Below are the code and all the weights of a small trained network. Each question names an input and a target symbol and asks about switching units off, where a switched-off unit gives its printed mean instead of its output.

import numpy as np


def w(rows, s, z=0):
    codes = np.array(rows[::2]) - 128.0
    scale = np.full(codes.shape[1], s)
    scale[-1] = z or s
    return codes * scale


def norm(h):
    return h / np.sqrt((h * h).mean(-1, keepdims=True) + 1e-5)


def softmax(a):
    e = np.exp(a - a.max(-1, keepdims=True))
    return e / e.sum(-1, keepdims=True)


def log_softmax(a):
    a = a - a.max(-1, keepdims=True)
    return a - np.log(np.exp(a).sum(-1, keepdims=True))


def net(x, mask):
    ids = ['Σαβελμξψω'.index(c) for c in x.split()]
    T = len(ids)
    res = E[ids] + P[:T]
    u = 0
    for l in range(2):
        r = norm(res)
        for j in range(3):
            rows = slice(4 * j, 4 * j + 4)
            q, k, v = (r @ M[l][rows].T for M in (Q, K, V))
            z = softmax(np.where(np.tri(T) > 0, q @ k.T / 4**0.5, -1e9)) @ v
            o = O[l][rows]
            res = res + np.where(mask[u + j], z, o[:, -1]) @ o[:, :-1]
        u += 3
    return log_softmax(norm(res)[-1] @ U[:, :-1].T + U[:, -1])


Q, K, V, O = {}, {}, {}, {}
E = w([
[82,125,158],'Σ',
[155,200,133],'α',
[205,193,146],'β',
[209,174,141],'ε',
[23,114,75],'λ',
[173,145,177],'μ',
[53,60,120],'ξ',
[69,163,99],'ψ',
[5,111,116],'ω',
],0.0029)
P = w([
[132,115,129],'0',
[128,130,146],'1',
[134,127,115],'2',
[129,76,129],'3',
[122,142,156],'4',
[137,125,119],'5',
[136,68,115],'6',
[140,254,206],'7',
[136,124,121],'8',
],0.0087)
Q[0] = w([
[167,67,80],'0.h0',
[99,207,173],'0.h0',
[115,159,143],'0.h0',
[169,54,85],'0.h0',
[154,85,90],'0.h1',
[154,41,164],'0.h1',
[141,210,93],'0.h1',
[159,126,71],'0.h1',
[123,60,149],'0.h2',
[131,250,171],'0.h2',
[129,189,171],'0.h2',
[142,192,118],'0.h2',
],0.012)
K[0] = w([
[167,29,79],'0.h0',
[78,234,198],'0.h0',
[104,146,153],'0.h0',
[169,32,35],'0.h0',
[127,191,136],'0.h1',
[118,193,244],'0.h1',
[165,88,56],'0.h1',
[159,198,93],'0.h1',
[98,140,190],'0.h2',
[185,142,70],'0.h2',
[203,168,75],'0.h2',
[135,134,62],'0.h2',
],0.011)
V[0] = w([
[106,185,72],'0.h0',
[156,150,220],'0.h0',
[190,94,69],'0.h0',
[154,70,105],'0.h0',
[177,117,48],'0.h1',
[78,171,253],'0.h1',
[139,50,104],'0.h1',
[191,145,103],'0.h1',
[209,129,122],'0.h2',
[145,54,38],'0.h2',
[88,197,157],'0.h2',
[126,131,197],'0.h2',
],0.0063)
O[0] = w([
[141,88,182,27],'0.h0',
[48,200,116,227],'0.h0',
[115,51,89,52],'0.h0',
[140,98,67,124],'0.h0',
[182,100,26,29],'0.h1',
[114,120,243,255],'0.h1',
[81,92,78,146],'0.h1',
[190,83,109,65],'0.h1',
[169,110,196,128],'0.h2',
[253,175,108,49],'0.h2',
[37,158,118,148],'0.h2',
[101,83,127,193],'0.h2',
],0.0049,0.0017)
Q[1] = w([
[140,62,167],'1.h0',
[151,29,168],'1.h0',
[70,41,171],'1.h0',
[138,219,156],'1.h0',
[68,39,147],'1.h1',
[134,199,122],'1.h1',
[175,177,77],'1.h1',
[91,26,154],'1.h1',
[98,187,185],'1.h2',
[156,240,254],'1.h2',
[106,136,117],'1.h2',
[189,167,150],'1.h2',
],0.0073)
K[1] = w([
[106,24,195],'1.h0',
[113,2,195],'1.h0',
[23,53,198],'1.h0',
[169,228,148],'1.h0',
[147,237,171],'1.h1',
[138,78,111],'1.h1',
[118,47,130],'1.h1',
[123,232,159],'1.h1',
[200,19,113],'1.h2',
[227,37,122],'1.h2',
[100,114,127],'1.h2',
[175,134,111],'1.h2',
],0.0064)
V[1] = w([
[167,3,179],'1.h0',
[32,79,97],'1.h0',
[120,89,157],'1.h0',
[33,36,173],'1.h0',
[78,13,75],'1.h1',
[141,32,93],'1.h1',
[120,223,111],'1.h1',
[124,136,97],'1.h1',
[173,87,170],'1.h2',
[140,53,132],'1.h2',
[133,91,129],'1.h2',
[97,214,173],'1.h2',
],0.0033)
O[1] = w([
[134,151,1,101],'1.h0',
[202,39,126,191],'1.h0',
[155,123,83,154],'1.h0',
[199,50,66,250],'1.h0',
[16,201,116,113],'1.h1',
[69,133,109,55],'1.h1',
[179,90,120,144],'1.h1',
[109,95,129,105],'1.h1',
[140,179,163,127],'1.h2',
[102,167,201,129],'1.h2',
[118,140,156,128],'1.h2',
[160,138,56,181],'1.h2',
],0.0028,0.0013)
U = w([
[48,158,225,110],'Σ',
[104,172,158,222],'α',
[194,170,128,198],'β',
[220,133,81,164],'ε',
[95,97,9,88],'λ',
[243,107,227,28],'μ',
[139,52,175,70],'ξ',
[96,158,35,125],'ψ',
[20,107,88,2],'ω',
],0.014,0.0054)

Each question gives the input, a string of symbols that net reads in full, and the target symbol t.
The units are the heads (4 rows each of Q, K, V and O). Each row of codes is followed by its name. A weight is (code - 128) times the scale printed after its matrix; where a second scale follows, it is the last column's (O and U).
mask holds one flag per head, layer by layer. A switched-off head (its flag False) gives its mean, the last column of its rows in O, instead of its output. The means were averaged over made-up inputs and are rounded, as every weight is.
A unit's drop is (log p(t) with every unit on - log p(t) with that unit switched off) / (log p(t) with every unit on - log p(t) with every unit switched off).
The circuit of an input: a set's keep is (log p(t) with only the set's units on - log p(t) with every unit switched off) / (log p(t) with every unit on - log p(t) with every unit switched off). Starting from all 6 units, units are removed one at a time, each time the one whose removal leaves the highest keep (on an exact tie, the one counted first), for as long as the keep stays at least 0.8.
units of the circuit, in order: the units of the circuit, biggest drop first
unit that matters most: the unit with the biggest drop
heads that matter: for each layer, one digit per head in row order, 1 if its drop is at least 0.15 and else 0, layers parted by /
drop of u: that unit's drop, to one decimal
input ψ μ β ψ, target ξ: units of the circuit, in order => 0.h1, 0.h0
input α β μ λ λ λ ε, target λ: units of the circuit, in order => 0.h2
input μ μ λ ψ, target ξ: units of the circuit, in order => 0.h0, 0.h1
input μ λ ε ψ, target λ: units of the circuit, in order => 0.h0, 0.h2
input ω ε ψ Σ, target ε: units of the circuit, in order => 0.h2, 1.h0
input λ ξ β μ μ ξ, target ξ: heads that matter => 110 / 100
input ε λ ω μ, target λ: heads that matter => 100 / 000
input ψ ε μ β, target ε: units of the circuit, in order => 0.h0, 0.h1, 1.h0
input μ α μ ψ, target μ: heads that matter => 010 / 000
input Σ λ ω Σ ω ψ μ μ ξ, target ξ: heads that matter => 110 / 110
input β ε ψ Σ, target ε: units of the circuit, in order => 1.h0, 0.h2
input ω ψ ε, target ε: heads that matter => 010 / 000
input ψ ε ε λ Σ λ μ, target Σ: heads that matter => 011 / 000
input μ ω β μ, target ω: units of the circuit, in order => 0.h2
input ξ Σ μ λ ψ μ λ β ψ, target ψ: heads that matter => 010 / 000
input ω μ λ λ, target ξ: heads that matter => 110 / 000
input ψ λ μ ξ, target λ: units of the circuit, in order => 0.h0, 0.h2
input λ μ μ ω, target ξ: heads that matter => 110 / 100
input μ λ α α, target λ: heads that matter => 000 / 000
input Σ λ μ ε, target λ: unit that matters most => 0.h0
input β α λ α, target μ: heads that matter => 110 / 010
input μ μ λ, target λ: units of the circuit, in order => 0.h1, 0.h0
input α λ λ β λ ψ α, target λ: heads that matter => 101 / 000
input λ ξ λ, target λ: heads that matter => 100 / 000
input μ ε ψ α μ ψ, target ψ: drop of 1.h0 => 0.1
input Σ μ Σ ψ μ ω λ, target ξ: drop of 0.h2 => 0.0
input ψ ε ε ψ, target ε: drop of 0.h2 => 0.1
